Each row has a class, written after it.
[-0.98  0.09 -0.61  0.42 -1.95 -0.39 -0.82  0.31 -0.56 -0.03  1.77  0.11
 -1.57  1.25 -0.01  0.75  5.36 -1.66 -1.47 -2.48 -0.14  0.87 -0.13 -0.59
 -1.77 -0.62 -1.18 -1.29 -0.31 -0.17]
Dimul
[-1.13 -0.46 -0.68  0.71 -0.30  0.57 -0.27  1.86 -0.05 -0.09  0.61 -0.42
 -0.85  0.48  0.00 -0.08  2.34 -1.13 -0.63 -0.93  0.65  0.77 -0.56 -0.24
 -0.66  0.01 -0.45  0.19  0.23 -0.26]
Dimul
[-1.25  0.80 -1.53 -0.15 -0.82 -0.14  1.38  2.08  1.60 -0.43  0.46 -0.76
 -1.74  3.06 -1.34 -0.10  2.39 -1.31 -1.04 -1.76 -0.48  0.71  0.12 -0.78
 -2.20 -0.19 -1.39  0.22  0.58  0.38]
Dimul
[-1.78  0.05 -0.59  0.75 -1.41  0.66  0.32  1.42 -0.48 -0.54 -0.06  1.14
 -0.79  0.17  0.30  0.32  3.38 -1.68 -0.71 -2.89 -0.56 -0.15 -1.14 -0.50
 -1.11 -0.61 -0.04 -0.84  0.30 -1.12]
Dimul
[-1.55  0.19 -0.85  0.02 -1.54 -0.89 -1.22  1.26  0.51 -0.64  0.73 -0.10
 -1.70  2.70 -0.13  0.66  4.37 -1.79 -1.25 -2.01 -0.54  0.58 -0.46 -0.81
 -2.02 -0.36 -1.16 -0.39 -0.40  0.33]
Dimul
[-0.31  1.42  0.62 -0.73  0.03  0.93  1.85  0.65  0.29 -0.24 -2.57  0.65
  0.59 -0.46  0.10 -1.06 -1.56 -1.11  0.16  0.11 -0.16 -0.80  0.71 -0.93
 -0.48  1.29  1.45  1.05  1.22 -1.91]
gim
[ 1.14  0.28  0.39 -1.15  0.43 -0.39  0.74 -0.34 -0.07  0.23  0.38 -2.71
  0.03 -0.08 -0.05 -0.61  1.02 -0.91 -0.04  0.81  0.16  0.14  0.58 -0.74
 -0.52  0.36  0.00  0.67  1.16 -0.60]
gim
[-0.23  0.60  0.35 -0.75  0.17 -0.32  0.96 -0.66  0.26 -0.01  0.67  0.06
 -0.51  1.18 -0.12 -0.71  2.01 -1.27 -0.29  0.53 -0.24  0.14  0.61 -0.63
 -0.43  0.26  0.05  0.06  0.34  0.54]
gim
[ 0.07  1.33  0.14 -0.43  0.28 -0.39  1.39 -0.74  0.26 -0.17  0.06  0.22
 -0.78  1.78  0.02 -0.30  0.17 -0.91 -0.35  0.85 -0.56  0.32 -0.33 -0.66
 -0.16  0.45  0.43  0.27  0.00 -0.12]
gim
[ 1.02  1.27  0.05 -0.61  0.12 -0.93  0.93 -1.08  0.66  0.16  0.63  0.50
 -0.35  1.32 -0.71 -0.48 -0.53 -0.44 -0.09  1.31 -0.02  0.82  1.18 -0.54
 -0.38  0.27  0.06  0.47 -0.46  0.80]
gim
[-0.66  0.55 -1.59  0.19 -1.10 -0.31  0.77  1.65  1.55 -0.29  0.72 -0.61
 -1.71  3.12 -0.78  0.34  1.59 -0.76 -1.23 -1.23 -0.42  0.94  0.37  0.14
 -1.27 -0.65 -1.32  0.50  0.07  0.67]
Dimul
[ 1.69  0.18  0.04 -1.35  1.36 -0.25  0.58 -0.53 -0.79  0.46  1.15 -1.76
 -0.12 -0.88 -0.42 -0.08  4.03 -0.49 -0.82  1.32  0.71  0.72 -0.24 -0.74
 -0.69  0.54 -0.07  0.97 -0.54  0.15]
gim
[ 1.09  0.60  0.39 -0.43  0.54  0.26  0.98 -1.11 -0.89  0.43  1.43 -0.71
  0.01  0.20 -0.95  0.04  3.73 -1.76 -0.72  1.25  0.12  1.25 -0.21 -1.37
  0.03  0.02  0.64 -0.23 -0.01 -0.01]
gim
[-1.36  0.81 -1.90  0.32 -1.03 -0.06  0.34  1.07  0.81 -0.35  0.99 -1.15
 -2.18  2.87 -0.51 -0.17  4.03 -1.62 -1.31 -1.62 -0.17  1.20 -0.23 -0.62
 -2.18 -0.33 -1.34  0.38  0.11  0.26]
Dimul
[-1.28  0.78 -1.16  0.46 -1.35  0.29  0.83  1.57  1.15 -0.25 -0.44 -0.35
 -1.49  2.43 -0.05 -0.30  1.15 -0.83 -0.94 -2.10 -0.46  0.16 -0.35 -0.92
 -0.84  0.25 -0.44  0.37  0.74 -0.62]
Dimul
[-1.47  1.29 -1.62  0.07 -1.92 -0.22  1.15  0.94  1.65 -0.58 -0.38 -0.56
 -2.57  3.31 -0.14  0.29  1.82 -1.58 -1.38 -1.68 -0.87  0.97  0.03 -0.58
 -1.32 -0.11 -0.79  1.08  0.24  0.76]
Dimul
[ 0.33 -0.10  0.33 -0.04  0.83 -0.13  0.70  0.84 -0.53 -0.22 -0.95  0.35
  1.07 -0.23  0.49 -0.98 -1.43 -0.67  0.19  1.58  0.32  0.15  0.07 -0.27
  0.87 -0.12  1.09  0.49  0.63 -0.70]
gim
[-3.92  5.09 -2.32 -1.68 -2.47  2.29  4.30 -0.09 -0.72 -0.68 -1.87  0.15
 -5.46  2.36  0.17 -0.35  8.36 -8.36 -2.74 -2.87 -3.02  1.27 -0.53 -4.78
 -6.68  0.20  2.66 -1.94  0.39 -1.81]
Dimul
[ 0.87  0.93  0.11 -1.24  0.78  0.13  1.29 -0.60  0.17 -0.44  0.55 -0.54
 -0.37 -0.04  0.22 -0.25  2.27 -0.80 -0.68  0.72 -0.13  0.41  1.06 -0.30
 -1.16  0.43 -0.30  0.31 -0.38  0.28]
gim
[-1.26  1.04 -1.83  0.16 -1.48 -0.57  0.91  0.48  0.98 -0.57  0.37 -0.74
 -1.38  2.85 -0.28  0.11  3.00 -2.03 -1.57 -2.25 -0.42  0.94 -0.17 -0.96
 -1.92 -0.34 -1.04 -0.02  0.48  0.14]
Dimul
